Each row is followed by its grade, which names the range that a hidden value of the row falls in. A new part has a new value, new ranges and new names.
[-272 61 -96 -327 0 4 -526 217 -20 -225 214 -158 93 236 -159 -96 -205 232 -39 117 237 37 -142 -292 -72 66 146 199 249 83 248 3 -124 169 -145 267 82 98 307 12 50 297 -117 11 450 -224]	puvil
[113 -343 -235 -173 -115 212 43 134 295 -124 -195 18 -245 257 73 248 -234 302 -57 0 259 -9 166 -190 -68 -11 183 -4 27 -13 41 147 -162 -11 119 45 29 -113 118 -20 -102 152 -86 -288 303 -122]	Menal
[77 -137 -9 123 -77 -108 306 -73 92 117 33 68 -331 -188 19 46 11 -234 40 129 52 -166 0 93 28 23 45 -131 -95 101 -56 -132 181 -44 225 -71 85 116 -65 113 2 49 203 -287 -141 59]	Ruso
[12 -155 32 312 72 -262 672 -285 161 274 -100 266 -368 -317 313 -48 123 -417 29 19 -75 -214 -10 226 95 -20 195 -88 -269 78 -103 -183 172 -154 212 -203 18 -95 -327 106 24 -188 337 -286 -209 127]	Fulud
[122 49 -354 -289 -43 -193 -255 25 45 -352 261 -84 230 -127 -177 -54 -206 218 106 228 255 64 -193 79 -96 151 33 175 241 63 178 196 -41 405 -233 -152 -27 116 200 -90 34 -83 -128 -105 47 -10]	Menal
[-84 115 -27 94 155 -221 9 -161 -59 57 -8 36 128 -107 100 -40 52 -131 126 2 -36 -51 -149 49 -101 101 -16 71 27 -111 -10 16 7 -29 -86 -44 -72 -188 -158 -41 145 -162 62 158 78 -65]	fulir
[-7 185 -25 123 -28 -97 -79 98 -56 59 -25 -24 -157 -29 -67 79 -19 -100 153 11 33 -134 -148 -163 -151 47 -181 -1 123 -52 -40 -98 89 26 46 128 -48 77 44 14 116 99 -63 82 -39 -140]	fulir
[-57 218 83 193 71 -226 -10 -68 -144 143 123 20 50 -149 15 -66 110 -267 172 74 -63 -154 -251 38 -77 104 -105 -4 42 -52 -33 -171 166 -17 21 49 -24 37 -71 44 173 -28 61 147 -79 -82]	Ruso
[109 -83 176 343 77 62 54 -128 -253 131 -55 -49 281 131 59 264 50 -85 100 83 -144 -87 -52 -222 -85 198 -277 -179 -11 -254 14 15 129 -370 243 123 231 -88 -88 -82 180 137 -229 288 375 -215]	nira
[-143 -50 51 -28 26 118 -255 -31 -118 -32 130 -149 333 169 16 87 37 116 152 118 16 -40 -38 -46 31 92 -48 -30 44 -68 12 -24 22 -55 -24 45 89 45 34 -38 64 135 -75 193 190 -165]	Fulud
[215 -17 -90 184 4 -119 131 -175 -83 -86 -16 36 261 -114 94 89 10 15 178 128 -42 -55 -116 121 -4 144 -123 -55 23 -126 -22 92 76 -15 4 -150 42 -56 -87 -114 107 -126 -96 118 65 -61]	fulir
[-168 -204 34 -55 -27 -17 80 -177 -34 52 253 -37 -14 -96 136 5 -3 -41 27 157 74 63 -18 128 32 25 181 -137 26 13 2 -128 220 -169 -31 201 211 -119 -47 -128 199 107 47 -148 216 -39]	neb
[-230 -105 132 1 145 166 -150 -57 -147 236 64 -288 7 166 -174 295 75 -118 90 -13 -11 -76 105 -212 -231 64 -302 -115 24 -179 -145 -42 122 -308 131 134 74 -160 -174 25 148 135 -31 158 120 -142]	fulir
[0 -190 118 67 182 54 -114 -91 -142 192 187 -111 261 148 -133 248 -32 -150 -25 163 31 -46 -5 -313 -196 304 -139 -99 -23 -157 201 103 77 -246 280 53 259 41 5 42 78 163 -159 67 354 -103]	Ruso
[-15 45 15 123 106 -215 120 -128 -2 102 11 101 4 -107 118 -71 53 -199 61 39 -14 -113 -156 76 -52 96 83 27 -32 -51 4 -58 42 -54 39 -28 -28 -131 -128 49 102 -108 141 14 76 -45]	nira
[-254 -24 -10 -171 16 11 -270 82 18 -36 127 -92 -25 124 -49 -35 -74 47 9 83 142 -34 -40 -149 -17 40 131 69 78 74 112 -58 -40 46 -22 141 63 79 125 58 16 208 59 -40 225 -126]	Fulud
[-8 -150 122 284 45 -24 328 -252 -7 241 -68 73 -2 -118 226 109 187 -243 166 57 -126 -167 54 188 96 43 -12 -187 -218 -55 -158 -113 156 -218 186 -165 50 -35 -264 36 27 -76 208 10 -145 24]	neb
[102 -24 28 126 88 163 -101 98 172 258 -57 134 270 298 216 173 125 -14 221 -9 52 -269 -90 -50 -48 177 102 8 -161 -152 -12 -32 -120 38 198 -176 -203 117 20 183 -152 -44 -11 119 -174 -129]	neb
[86 -294 -23 30 -235 135 214 -52 69 91 151 -136 -351 -193 -167 257 9 -131 142 254 106 -137 210 118 85 1 -147 -319 -90 168 -141 -111 317 -13 285 -139 197 401 14 74 -78 217 160 -374 -378 131]	neb
[-236 71 -10 -190 39 120 -569 122 -178 -197 183 -231 439 329 -85 25 -88 300 99 107 97 44 -138 -250 -51 105 -38 121 232 -87 146 28 -90 31 -169 236 91 8 207 -92 120 247 -257 305 469 -304]	puvil
[-386 -55 79 -70 38 85 -179 19 -2 116 -10 -131 -182 122 -5 65 9 -45 50 -9 51 -49 107 -188 -21 -40 32 -24 7 35 -17 -109 1 -120 30 170 63 13 -17 38 30 232 129 21 143 -115]	puvil
[155 -25 -135 -94 -15 -117 -109 -53 -9 -149 228 -38 269 -74 -82 -25 -50 50 109 229 124 -49 -164 151 -19 180 29 25 81 -1 84 79 45 173 -28 -148 29 93 78 15 30 -57 -5 -49 39 -16]	nira
[11 -252 -180 -148 -225 249 -111 139 108 -145 -130 -198 -336 117 -178 340 -203 245 63 83 204 17 267 -233 -54 -44 -146 -143 107 53 -37 111 0 5 116 75 132 158 161 -71 -72 321 -80 -202 102 -81]	Menal
[-455 -53 -103 -468 2 7 -359 121 198 -11 238 -189 -300 28 -195 -119 -64 2 2 77 287 -38 75 13 -28 -68 257 124 62 246 25 -99 -58 235 -111 25 -82 148 103 187 -99 158 357 -285 -102 34]	Fulud
[-309 35 -242 -458 -16 -94 -413 119 165 -156 128 -169 -270 -51 -251 -77 -182 93 18 66 305 61 47 -65 -131 -8 142 160 187 174 97 89 -126 313 -196 22 -97 99 161 49 -53 102 216 -214 6 21]	Menal
[-169 4 -60 -180 -15 -29 -6 -33 95 -26 120 -134 -81 -34 8 -118 136 -6 161 17 78 -168 -81 394 50 -144 93 68 3 68 -313 -218 67 94 -148 -113 -219 -188 -189 138 44 -148 334 -79 -252 -24]	Ruso
[48 -149 -4 42 -119 24 94 3 45 50 50 -41 -235 -63 -72 122 -28 -97 60 152 84 -121 53 -7 16 40 -32 -154 -28 77 -33 -79 146 -37 209 -4 124 183 36 79 -17 171 110 -207 -48 -4]	Ruso
[261 -16 -180 -3 -50 -242 55 -97 48 -249 201 158 351 -150 122 -176 -69 80 91 273 107 -61 -275 264 134 191 233 86 27 69 182 67 3 264 -56 -228 41 134 120 -3 -5 -132 3 -106 90 -2]	neb
[-231 83 102 64 253 -45 -244 -169 -169 16 69 -15 659 202 255 -81 132 63 157 12 -102 -34 -203 24 23 148 90 135 -5 -201 58 3 -113 -111 -171 3 -31 -253 -126 -68 144 -108 -58 450 364 -228]	Fulud
[172 -266 -50 116 -180 -40 435 -142 141 174 51 -7 -518 -358 -111 196 34 -307 109 204 77 -172 187 221 37 11 -96 -309 -154 154 -171 -91 319 -22 323 -232 118 281 -118 116 -71 44 309 -459 -472 223]	nira
[-336 -18 80 -37 57 32 -187 47 -15 53 -35 -52 -93 171 64 -5 -31 -2 1 -15 47 -44 8 -234 -8 -6 112 40 29 16 68 -96 -60 -119 21 226 77 -38 34 30 54 232 67 62 329 -181]	Fulud
[-304 176 180 189 58 -247 -120 -323 -496 -88 153 -338 203 -361 -286 -62 157 -276 220 229 -248 -35 -12 94 122 52 -498 -117 62 68 -88 -65 267 -100 -64 -112 255 199 -199 -61 196 85 195 345 -14 6]	Fulud
[108 118 -21 183 -119 120 -40 346 131 158 -90 114 -239 268 95 174 -45 13 148 -37 114 -277 -184 -337 -119 20 -19 11 59 -48 -3 -224 27 50 213 212 -101 216 215 121 -14 246 -230 -13 -84 -256]	puvil
[-145 95 -178 -311 -38 84 -627 154 -148 -300 190 -329 282 177 -297 116 -182 339 142 135 195 107 -75 -236 -165 99 -204 107 339 -52 111 150 -65 187 -229 159 46 88 254 -142 107 214 -270 199 289 -215]	Menal
[217 -164 -116 -19 -253 160 46 351 227 -50 -134 54 -523 228 -75 200 -238 128 -71 50 255 -172 9 -326 -87 -12 70 -66 87 71 44 -80 -6 12 317 237 74 166 286 136 -76 371 -101 -355 197 -183]	nira
[-99 128 92 152 118 -190 -13 -162 -148 117 135 -6 204 -122 66 -68 139 -217 167 89 -83 -113 -197 116 -24 113 -54 -6 -6 -70 -35 -114 127 -57 -17 -25 -2 -41 -136 18 156 -84 98 181 -14 -63]	Ruso
[100 -113 -158 -1 -78 8 61 -176 -35 -26 125 -186 54 -239 -142 248 31 -16 277 188 51 -30 96 198 -44 70 -291 -166 24 -17 -159 82 211 85 -9 -271 31 155 -103 -102 33 -79 4 -52 -365 97]	Menal
[-78 93 -382 -508 -43 -164 -524 188 91 -412 283 -167 64 -9 -313 -112 -318 294 3 189 376 118 -167 -119 -167 108 117 282 347 141 276 199 -155 476 -291 22 -34 141 345 -39 5 79 -101 -163 214 -65]	Menal
[-178 -117 81 -9 162 -19 -129 -327 -142 30 130 -121 507 -27 97 7 159 -34 172 140 -84 14 25 245 84 150 13 -62 -89 -107 -30 83 13 -119 -82 -193 67 -130 -208 -55 62 -124 175 235 125 -8]	Ruso
[-274 -257 -5 -96 -16 -140 211 -325 -110 -83 261 -129 -124 -279 46 -71 -40 -73 -41 198 32 138 60 195 99 -55 124 -122 51 113 -12 -97 276 -194 -116 146 326 -188 -158 -191 253 79 137 -216 285 39]	puvil
[168 -48 88 416 15 -50 154 -177 -218 -9 -91 103 360 26 230 144 6 -10 129 142 -160 -49 -113 -152 75 196 -130 -131 -24 -172 130 44 91 -231 150 42 264 28 -12 -173 142 100 -274 269 383 -188]	puvil
[-100 53 -41 -180 5 28 -444 117 -101 -160 149 -167 230 194 -150 11 -107 173 53 121 134 7 -128 -170 -95 129 -22 75 201 -50 126 50 -64 59 -66 171 63 22 189 -8 82 192 -106 139 369 -209]	nira
[-164 16 -66 -60 -87 -54 71 -67 111 -61 31 -10 -79 -103 172 -148 129 25 210 41 35 -145 -59 392 190 -151 172 28 -42 122 -245 -216 58 136 -161 -132 -165 -32 -126 56 2 -100 313 -68 -271 -11]	Fulud
[48 -106 31 298 91 -276 563 -279 141 260 -201 254 -348 -298 268 -31 113 -406 31 -19 -84 -179 10 207 25 20 149 -93 -236 1 -108 -84 94 -175 205 -187 -32 -183 -331 99 25 -216 379 -196 -127 110]	nira
[-59 25 -171 -157 -7 -35 -263 6 -53 -165 105 -177 118 -12 -158 98 -107 140 136 113 130 42 -41 -73 -121 83 -136 52 182 -27 42 116 -4 134 -132 -7 15 35 78 -101 77 45 -108 59 92 -83]	Menal

New part:
[295 234 167 14 159 81 -163 -47 345 -94 -39 -49 -381 271 -98 23 206 -242 -140 -57 -200 -136 21 67 35 175 -172 -57 51 -225 -74 -200 35 71 377 124 -147 -217 -343 60 -29 164 239 43 205 237]	Gil
[308 113 258 -26 115 51 -209 -245 -26 -213 -33 62 -202 -45 -65 -12 295 -256 -141 -154 -519 -52 -33 259 -1 -19 -96 35 -56 136 -46 79 90 288 396 136 -36 47 -280 180 -215 72 184 164 252 285]	gegu
[-90 146 143 -111 299 -26 -20 -171 -38 -112 106 79 -366 91 148 12 -76 -169 -28 -167 -367 44 -87 114 18 147 -108 -20 -85 -35 -433 92 173 179 132 242 86 -32 -296 265 -178 -31 93 227 242 263]	lafib
[-119 -47 -163 128 129 -46 -23 169 50 138 -44 148 165 126 79 -216 -136 -129 101 227 415 -193 -117 -89 -94 104 231 -5 53 -51 79 -87 -106 123 -146 -123 -95 54 -14 -141 220 78 -32 -67 -177 7]	Leru
[68 205 -45 217 -200 -44 20 222 11 116 184 -354 -116 -14 19 0 50 184 -264 -145 -111 -115 113 96 243 -47 -15 34 10 -29 133 -49 -59 -28 209 252 -132 39 7 287 2 -35 -184 31 -92 -116]	lafib
[-8 166 -135 248 -160 -109 48 239 97 227 105 -282 0 -49 53 -126 -13 162 -148 -37 272 -170 103 1 217 -29 -65 -85 -28 -107 133 -80 -97 11 46 177 -62 15 47 251 77 -122 -42 47 -165 -181]	Lofi
[-145 86 27 213 -123 47 74 159 47 189 -89 -167 152 60 -100 -191 90 221 47 61 264 -168 -24 -233 89 38 55 25 168 -85 479 -98 -211 39 -49 -264 -133 -124 216 -65 305 77 -121 -87 -318 -6]	Lofi
[92 93 55 -78 196 103 -121 -58 136 -170 -53 343 -70 337 -27 12 87 -188 104 221 55 -89 -193 53 -299 193 124 47 7 -21 58 -220 -19 112 58 -102 -155 -133 -177 -229 133 232 213 -28 34 386]	Leru
[-22 131 -384 242 -138 131 29 382 171 263 46 -176 237 58 -102 -91 156 107 -126 117 497 -261 122 -116 -108 58 -37 -135 218 -66 422 -217 -119 -148 -20 -218 -138 74 222 -140 348 -4 -120 -230 -309 -67]	Lofi
[182 82 113 -141 274 174 -232 -202 107 -45 -176 352 -47 10 -94 -26 174 -431 6 84 -253 -126 -121 165 -238 157 117 -71 58 86 -61 16 51 238 165 -173 -121 21 -282 -219 52 234 141 -46 149 367]	Dif
[-262 -9 59 50 20 -1 18 -34 -232 105 -51 118 200 -58 53 -182 -80 76 139 47 51 -60 -133 -91 -49 17 196 80 45 140 186 73 -112 179 -125 -181 3 54 146 -56 169 50 -138 4 -214 106]	gegu
[155 254 373 -93 123 133 -133 -301 17 -115 -82 -23 -310 -86 -109 51 278 -214 -151 -215 -748 14 -28 171 70 72 -87 21 42 74 -27 145 105 246 372 69 -103 -141 -300 159 -135 175 5 131 264 342]	gegu
[24 304 169 -6 85 -30 -63 -147 175 -62 8 -44 -275 235 18 -34 81 -105 -27 -52 -93 0 5 -77 -8 131 -266 -36 -6 -146 -41 -191 40 84 229 222 25 -335 -210 151 -15 85 239 152 153 258]	lafib
[-127 79 151 21 -4 -44 59 -31 -295 71 155 -122 -162 -296 127 8 -89 158 -142 -274 -513 5 -50 267 276 -52 152 58 -125 164 -193 330 40 198 59 192 -25 235 -52 389 -165 -121 -273 182 -4 -5]	gegu
[-196 -22 -132 45 39 5 -69 -27 -323 110 23 140 295 -191 98 -173 -50 -127 11 14 -28 -64 -45 29 -171 -47 164 35 62 302 85 140 0 183 -43 -72 72 258 98 -35 81 4 -202 -22 -113 80]	gegu
[-20 20 222 117 -57 -191 29 -7 -176 -146 126 -15 -120 122 142 -90 -88 225 43 -26 -63 -15 -162 108 183 -60 134 203 -213 38 27 -10 -101 212 45 248 -42 -8 -30 301 -107 -42 70 240 -71 53]	Leru
[-300 21 97 231 -130 48 138 105 -83 281 -143 -266 237 -72 -128 -298 96 329 103 -66 237 -157 -2 -375 192 -10 -30 -4 238 -54 538 30 -242 84 -109 -418 3 -74 376 -8 333 -12 -181 -59 -413 -63]	Dif
[-382 153 -345 111 114 63 78 178 73 349 -1 -90 185 27 49 -205 -86 -101 12 57 416 -131 93 -331 -152 162 -134 -194 273 -93 98 -81 7 -65 -148 -177 89 -46 130 -105 330 -16 -173 -133 -181 9]	lafib
[-227 154 66 -116 171 180 -54 -222 -92 77 -131 176 98 -35 -65 -98 124 -163 95 -28 -156 -10 -53 -151 -257 135 -96 -77 191 127 120 38 41 132 16 -282 92 -87 37 -169 184 124 -14 -37 -17 359]	Dif
[34 162 -111 -109 235 270 -159 -6 134 -55 -10 214 -71 300 -90 70 154 -285 -31 64 -76 -107 -19 -24 -400 251 -53 -57 229 -8 12 -228 77 -64 176 -194 -72 -48 -113 -312 194 230 54 -180 63 400]	Gil
[-122 297 93 -62 46 219 -27 -109 174 58 -152 108 11 212 -158 -18 205 -26 95 109 45 -48 -48 -226 -257 215 -114 -60 214 -70 355 -228 -63 -6 44 -295 -94 -369 41 -275 329 251 78 -114 -88 392]	Lofi
[194 286 -164 307 -224 -70 -60 298 296 286 71 -424 -60 1 -38 -96 89 -5 -313 -39 201 -236 230 -8 253 -15 -116 -113 82 -188 211 -198 -101 -66 262 262 -174 -85 -73 198 106 17 -78 -55 -86 -229]	lafib
[-157 182 -67 -67 249 181 12 -22 155 54 -48 112 -88 157 -46 -25 100 -152 40 40 39 -74 -49 -121 -221 246 -123 -137 171 -97 1 -79 73 24 -11 -210 -21 -140 -78 -131 195 94 45 -51 17 312]	Leru
[317 -66 -293 324 9 -15 -92 452 192 134 150 -291 -80 27 -6 -105 79 -81 -311 -76 214 -363 142 197 221 -17 42 -82 50 -148 -41 -62 -48 -6 233 112 -175 381 -99 189 -21 -124 -69 -78 -83 -276]	Gil
[-59 158 -256 44 209 336 -41 91 56 57 24 -167 1 22 -167 -8 360 -283 -228 -154 -251 -123 153 -122 -252 151 -270 -135 438 52 148 28 185 -58 238 -285 -1 101 -2 -107 158 77 -229 -183 74 248]	lafib
[30 67 -3 191 -146 -397 -58 111 -75 32 205 2 -45 135 312 -164 -346 117 6 85 356 -79 -60 133 195 -95 134 106 -350 -34 -161 -185 -139 142 22 579 28 19 -98 345 -116 -115 187 241 -88 -170]	lafib
[212 272 302 -106 -21 -34 -108 -178 83 -159 62 167 -329 134 40 137 44 64 -30 -16 -274 8 -127 302 30 75 26 41 -271 -13 -117 -137 -23 142 206 303 -129 -178 -253 170 -120 86 294 194 120 295]	gegu
[37 149 -159 -1 152 162 -140 -92 154 24 -111 129 134 123 -122 -146 306 -259 30 49 284 -141 73 -171 -369 113 -383 -217 188 3 188 -215 51 49 138 -233 152 -64 25 -177 178 11 328 -60 12 313]	Dif
[286 -3 -162 221 -61 82 -166 256 162 2 -55 55 205 182 -126 -106 208 -158 -96 263 265 -287 -39 65 -146 17 254 76 130 27 434 -227 -159 63 144 -155 -312 83 -25 -248 226 229 -24 -201 -160 40]	Leru
[-46 30 98 311 -241 -138 98 136 -76 32 60 -314 66 69 -10 -235 117 442 27 -100 334 -130 22 -162 260 -130 -189 66 -45 -74 407 -119 -211 90 55 16 59 -35 283 301 60 -196 134 153 -293 -103]	gegu
[-500 269 20 42 -22 -172 142 -101 -226 158 165 -196 -62 0 235 -150 -231 176 41 -192 13 125 56 -261 81 27 -284 -22 -7 4 -106 6 47 39 -47 296 296 -195 106 354 12 -155 -74 225 -47 57]	lafib
[125 59 -71 -82 285 266 -90 24 83 -169 29 198 -140 166 -98 106 251 -233 -85 23 -253 -114 -101 175 -281 193 41 -27 131 49 -34 -16 128 69 148 -204 -155 123 -179 -145 51 133 17 -78 113 378]	Leru
[159 145 135 351 -480 -310 -65 105 -98 86 76 -272 155 -34 71 -215 -1 322 -90 24 254 -122 53 40 313 -259 59 168 -206 65 451 -190 -291 143 179 388 -80 -78 137 320 -5 -40 77 155 -247 -229]	gegu
[-151 96 64 40 -122 -154 -60 -47 -226 80 28 202 190 -17 167 -121 -221 46 98 167 79 -16 -148 59 -58 -35 336 152 -139 193 130 -47 -145 178 -87 161 -68 -27 26 -11 103 127 -86 55 -164 66]	Lofi
[-106 197 -194 -32 134 152 -45 9 190 135 -65 168 87 141 -49 -75 108 -127 72 125 367 -127 13 -147 -322 198 -195 -214 134 -76 111 -223 7 -29 -35 -216 43 -116 32 -214 268 38 197 -100 -81 266]	gegu
[-31 -5 -93 -2 329 130 -9 97 256 -74 -55 227 -97 414 -37 -87 67 -125 159 176 389 -179 -149 -136 -245 272 -59 -87 106 -229 -10 -239 -13 36 -58 -281 -54 -82 -78 -211 211 65 275 -51 -54 291]	lafib
[145 167 36 -65 217 64 -87 -32 64 -108 139 30 -357 56 55 114 64 -209 -195 -140 -427 -47 -27 286 4 125 -26 -36 -56 -6 -339 57 168 110 248 238 -82 84 -339 207 -169 21 25 113 245 216]	lafib
[-97 84 240 164 -137 -311 26 -7 -126 18 70 -53 -60 84 203 -184 -246 204 78 45 89 -21 -140 9 279 -70 198 190 -238 -23 47 -49 -180 228 -13 353 -51 -144 -46 303 -41 8 33 242 -124 -70]	Leru
[-175 117 331 107 -99 -241 58 -63 -240 42 100 -154 -173 -55 193 -110 -250 198 -15 -128 -338 44 -122 63 383 -61 239 223 -171 40 -56 145 -105 239 48 359 -70 -93 -87 389 -107 35 -210 247 -51 -55]	lafib
[60 107 28 -180 270 168 -149 -162 42 -4 -68 329 -78 -23 -28 30 91 -297 1 15 -223 -83 -104 185 -237 168 54 -125 10 93 -186 42 94 165 77 -123 -35 87 -211 -130 36 109 118 -12 116 347]	Dif
[-46 116 91 -115 343 213 -100 -170 130 99 -201 181 -98 -67 -99 -80 138 -382 13 -22 -263 -110 -71 -7 -130 223 8 -150 184 -25 -92 129 88 204 78 -281 -73 -43 -228 -155 116 171 -17 -51 121 311]	gegu
